Here is a tiny trained network, its code and every weight. The questions are about switching its units off for an input and a target symbol, where a switched-off unit gives its printed mean instead of its output.

import numpy as np


def w(rows, s, z=0):
    codes = np.array(rows[::2]) - 128.0
    scale = np.full(codes.shape[1], s)
    scale[-1] = z or s
    return codes * scale


def norm(h):
    return h / np.sqrt((h * h).mean(-1, keepdims=True) + 1e-5)


def f(y):
    return y / 2 * (1 + np.tanh(0.7978845608 * (y + 0.044715 * y**3)))


def softmax(a):
    e = np.exp(a - a.max(-1, keepdims=True))
    return e / e.sum(-1, keepdims=True)


def log_softmax(a):
    a = a - a.max(-1, keepdims=True)
    return a - np.log(np.exp(a).sum(-1, keepdims=True))


def net(x, mask):
    ids = ['ΘΛΞΠΣΩαβδεζημφψ'.index(c) for c in x.split()]
    T = len(ids)
    res = E[ids] + P[:T]
    u = 0
    for l in range(3):
        r = norm(res)
        for j in range(2):
            rows = slice(2 * j, 2 * j + 2)
            q, k, v = (r @ M[l][rows].T for M in (Q, K, V))
            z = softmax(np.where(np.tri(T) > 0, q @ k.T / 2**0.5, -1e9)) @ v
            o = O[l][rows]
            res = res + np.where(mask[u + j], z, o[:, -1]) @ o[:, :-1]
        u += 2
        y = f(norm(res) @ A[l][:, :-1].T + A[l][:, -1])
        res = res + np.where(mask[u : u + 8], y, B[l][:, -1]) @ B[l][:, :-1]
        u += 8
    return log_softmax(norm(res)[-1] @ U[:, :-1].T + U[:, -1])


Q, K, V, O, A, B = {}, {}, {}, {}, {}, {}
E = w([
[143,136,142,84,74],'Θ',
[101,164,114,53,147],'Λ',
[188,129,133,90,49],'Ξ',
[101,146,81,53,120],'Π',
[57,176,142,124,111],'Σ',
[125,164,165,85,101],'Ω',
[92,134,54,143,133],'α',
[53,120,66,173,171],'β',
[92,197,200,126,134],'δ',
[140,197,83,185,154],'ε',
[64,3,79,92,127],'ζ',
[146,126,171,148,227],'η',
[146,141,125,80,139],'μ',
[209,163,151,183,130],'φ',
[196,46,63,154,196],'ψ',
],0.024)
P = w([
[38,214,2,154,148],'0',
[51,153,101,79,83],'1',
[72,142,121,86,88],'2',
[75,128,152,103,89],'3',
[88,110,167,106,93],'4',
[105,101,186,109,103],'5',
[124,92,200,110,119],'6',
[149,83,211,112,129],'7',
[163,76,227,104,145],'8',
[171,63,238,118,162],'9',
],0.0097)
Q[0] = w([
[22,23,122,77,161],'L0H1',
[117,83,160,252,251],'L0H1',
[134,144,127,129,115],'L0H2',
[119,130,131,110,141],'L0H2',
],0.016)
K[0] = w([
[63,7,125,51,223],'L0H1',
[248,108,189,38,187],'L0H1',
[99,122,146,138,150],'L0H2',
[137,148,128,114,127],'L0H2',
],0.013)
V[0] = w([
[125,76,95,226,60],'L0H1',
[99,174,155,101,254],'L0H1',
[197,53,97,109,149],'L0H2',
[65,87,147,46,92],'L0H2',
],0.0039)
O[0] = w([
[219,88,62,111,108,138],'L0H1',
[37,213,193,92,253,163],'L0H1',
[201,72,54,156,23,7],'L0H2',
[196,58,69,142,160,69],'L0H2',
],0.003,0.0017)
A[0] = w([
[238,164,166,140,122,42],'L0N1',
[34,144,38,184,97,6],'L0N2',
[60,68,210,140,48,155],'L0N3',
[204,152,75,44,72,123],'L0N4',
[167,254,106,176,46,148],'L0N5',
[179,223,101,175,156,55],'L0N6',
[137,101,69,20,180,76],'L0N7',
[80,60,39,139,85,57],'L0N8',
],0.012,0.0021)
B[0] = w([
[129,48,153,131,80,244],'L0N1',
[161,166,205,119,208,166],'L0N2',
[181,88,164,45,58,175],'L0N3',
[106,201,162,110,208,200],'L0N4',
[54,112,159,4,63,254],'L0N5',
[49,119,158,116,11,197],'L0N6',
[103,92,168,219,159,158],'L0N7',
[26,53,86,78,149,153],'L0N8',
],0.012,0.0089)
Q[1] = w([
[67,40,162,132,93],'L1H1',
[71,116,79,208,226],'L1H1',
[159,143,105,211,86],'L1H2',
[156,71,252,77,95],'L1H2',
],0.021)
K[1] = w([
[249,81,57,121,148],'L1H1',
[69,213,5,78,163],'L1H1',
[56,58,109,63,179],'L1H2',
[217,50,209,199,127],'L1H2',
],0.019)
V[1] = w([
[37,91,152,239,4],'L1H1',
[197,74,223,94,113],'L1H1',
[133,175,177,187,25],'L1H2',
[206,188,232,76,141],'L1H2',
],0.016)
O[1] = w([
[74,55,157,171,46,248],'L1H1',
[149,56,144,19,156,249],'L1H1',
[68,12,207,139,163,237],'L1H2',
[46,82,126,80,227,254],'L1H2',
],0.011,0.01)
A[1] = w([
[182,52,64,91,161,143],'L1N1',
[85,137,48,130,141,132],'L1N2',
[151,67,188,186,73,3],'L1N3',
[159,110,170,102,176,109],'L1N4',
[175,166,148,70,85,74],'L1N5',
[105,63,81,165,200,120],'L1N6',
[143,184,166,133,183,99],'L1N7',
[149,78,190,103,5,147],'L1N8',
],0.018,0.004)
B[1] = w([
[153,155,156,207,63,149],'L1N1',
[123,86,170,162,105,132],'L1N2',
[208,98,144,59,101,175],'L1N3',
[55,122,157,151,159,167],'L1N4',
[225,134,133,125,115,137],'L1N5',
[201,175,174,131,124,161],'L1N6',
[99,83,188,121,130,152],'L1N7',
[142,106,251,173,137,250],'L1N8',
],0.024,0.018)
Q[2] = w([
[114,254,113,170,163],'L2H1',
[98,185,165,109,186],'L2H1',
[113,125,97,108,188],'L2H2',
[136,176,152,228,180],'L2H2',
],0.025)
K[2] = w([
[100,252,104,154,102],'L2H1',
[50,140,89,186,140],'L2H1',
[98,126,83,114,156],'L2H2',
[57,164,64,146,54],'L2H2',
],0.026)
V[2] = w([
[130,94,116,248,82],'L2H1',
[146,231,116,43,84],'L2H1',
[115,47,98,90,38],'L2H2',
[115,159,250,143,110],'L2H2',
],0.026)
O[2] = w([
[157,136,135,83,3,114],'L2H1',
[237,135,217,137,228,78],'L2H1',
[138,15,79,152,186,146],'L2H2',
[182,176,25,73,155,253],'L2H2',
],0.015,0.035)
A[2] = w([
[179,194,102,255,167,224],'L2N1',
[168,30,171,124,100,183],'L2N2',
[44,211,124,208,103,4],'L2N3',
[179,210,167,150,73,121],'L2N4',
[193,175,149,153,218,100],'L2N5',
[183,159,192,143,43,227],'L2N6',
[184,175,114,110,106,159],'L2N7',
[232,151,155,227,93,188],'L2N8',
],0.021,0.0025)
B[2] = w([
[185,117,219,109,150,146],'L2N1',
[185,29,154,149,80,252],'L2N2',
[56,78,197,45,147,137],'L2N3',
[135,102,120,229,110,145],'L2N4',
[137,110,57,92,27,176],'L2N5',
[116,86,68,137,212,192],'L2N6',
[151,104,130,142,57,138],'L2N7',
[152,149,60,252,204,134],'L2N8',
],0.028,0.018)
U = w([
[123,148,166,134,162,95],'Θ',
[75,152,168,221,135,230],'Λ',
[230,142,179,96,237,51],'Ξ',
[101,180,185,125,91,150],'Π',
[105,138,150,161,165,165],'Σ',
[110,106,18,122,198,123],'Ω',
[155,174,148,86,121,90],'α',
[165,211,222,121,117,208],'β',
[8,98,196,134,202,41],'δ',
[80,156,137,105,106,141],'ε',
[32,121,53,174,29,65],'ζ',
[187,177,59,114,34,56],'η',
[184,166,101,107,83,76],'μ',
[152,23,189,124,91,101],'φ',
[207,162,88,218,134,252],'ψ',
],0.012,0.0039)

Each question gives the input, a string of symbols that net reads in full, and the target symbol t.
The units are the heads (2 rows each of Q, K, V and O) and the neurons (one row each of A and B). Each row of codes is followed by its name. A weight is (code - 128) times the scale printed after its matrix; where a second scale follows, it is the last column's (O, A, B and U).
mask holds one flag per unit, layer by layer, with each layer's heads first. A switched-off unit (its flag False) gives its mean, the last column of its rows in O or B, instead of its output. The means were averaged over made-up inputs and are rounded, as every weight is.
A unit's drop is (log p(t) with every unit on - log p(t) with that unit switched off) / (log p(t) with every unit on - log p(t) with every unit switched off).
The circuit of an input: a set's keep is (log p(t) with only the set's units on - log p(t) with every unit switched off) / (log p(t) with every unit on - log p(t) with every unit switched off). Starting from the 12 units with the biggest drops (on a tie, the unit counted first), units are removed one at a time, each time the one whose removal leaves the highest keep (on an exact tie, the one counted first), for as long as the keep stays at least 0.8.
units of the circuit, in order: the units of the circuit, biggest drop first
k most important neurons: the k neurons with the biggest drops, biggest first
k most important neurons of layer l: the k neurons of layer l with the biggest drops, biggest first
which heads matter: for each layer, one digit per head in row order, 1 if its drop is at least 0.15 and else 0, layers parted by /
input φ η η Ω η, target Ω: 2 most important neurons of layer 0 -> (L0N3; L0N6)
input φ δ φ η, target Ω: 3 most important neurons -> (L0N5; L1N6; L1N8)
input φ ψ μ φ, target ψ: units of the circuit, in order -> (L0N5; L1H2; L2N8)
input Ξ Σ φ ψ α Ω Π, target δ: 2 most important neurons -> (L0N4; L1N5)
input φ ε ψ, target ψ: units of the circuit, in order -> (L0N5; L1N1; L2N8)
input ψ φ Ξ, target ψ: units of the circuit, in order -> (L1H2; L0N5; L2N8)
input Ω Ξ η Σ α ζ Λ, target Ξ: which heads matter -> 00 / 10 / 10
input φ φ η Ω ε, target η: which heads matter -> 00 / 01 / 01
input φ φ η Ξ η ψ β, target Ω: 3 most important neurons of layer 1 -> (L1N6; L1N8; L1N7)
input Ξ Λ φ μ, target δ: most important neuron -> (L1N7)
input Ξ Ω Ξ Ω Ξ β Π φ Ξ β, target δ: 3 most important neurons of layer 1 -> (L1N8; L1N5; L1N4)
input Ω Ξ φ φ Ξ Ξ Λ β, target Ξ: 4 most important neurons -> (L1N6; L0N1; L0N5; L1N8)
input Ξ Ξ α Ω φ φ Ξ Ω Ξ Λ, target δ: 4 most important neurons of layer 1 -> (L1N5; L1N8; L1N4; L1N3)
input η Ξ Ω Ξ α ζ, target ζ: 3 most important neurons of layer 0 -> (L0N8; L0N1; L0N6)
input φ φ Ω Ξ Ω η φ φ α, target Ω: most important neuron of layer 2 -> (L2N2)
input Ξ η Λ φ α, target δ: 4 most important neurons of layer 1 -> (L1N7; L1N8; L1N3; L1N5)
input Ω Π Ξ η Π β Ω Ω Ξ, target Ω: 3 most important neurons -> (L0N4; L1N8; L0N1)
input φ Ξ φ η Ω ε Π φ β, target Ω: 2 most important neurons -> (L1N6; L1N8)
input φ Λ φ Σ Ξ Π, target Ω: 3 most important neurons of layer 0 -> (L0N6; L0N7; L0N5)
input Ξ Ω β, target δ: most important neuron of layer 0 -> (L0N2)
input α φ φ φ η φ φ φ α, target ψ: 3 most important neurons -> (L0N8; L0N4; L1N2)
input β η Ξ φ φ Ξ ψ φ α, target Λ: 4 most important neurons of layer 0 -> (L0N5; L0N4; L0N2; L0N3)
input φ φ Ξ Ω β Ξ η δ Θ, target η: 3 most important neurons of layer 1 -> (L1N1; L1N8; L1N5)
input Ξ β δ, target δ: 3 most important neurons -> (L0N8; L0N2; L1N3)
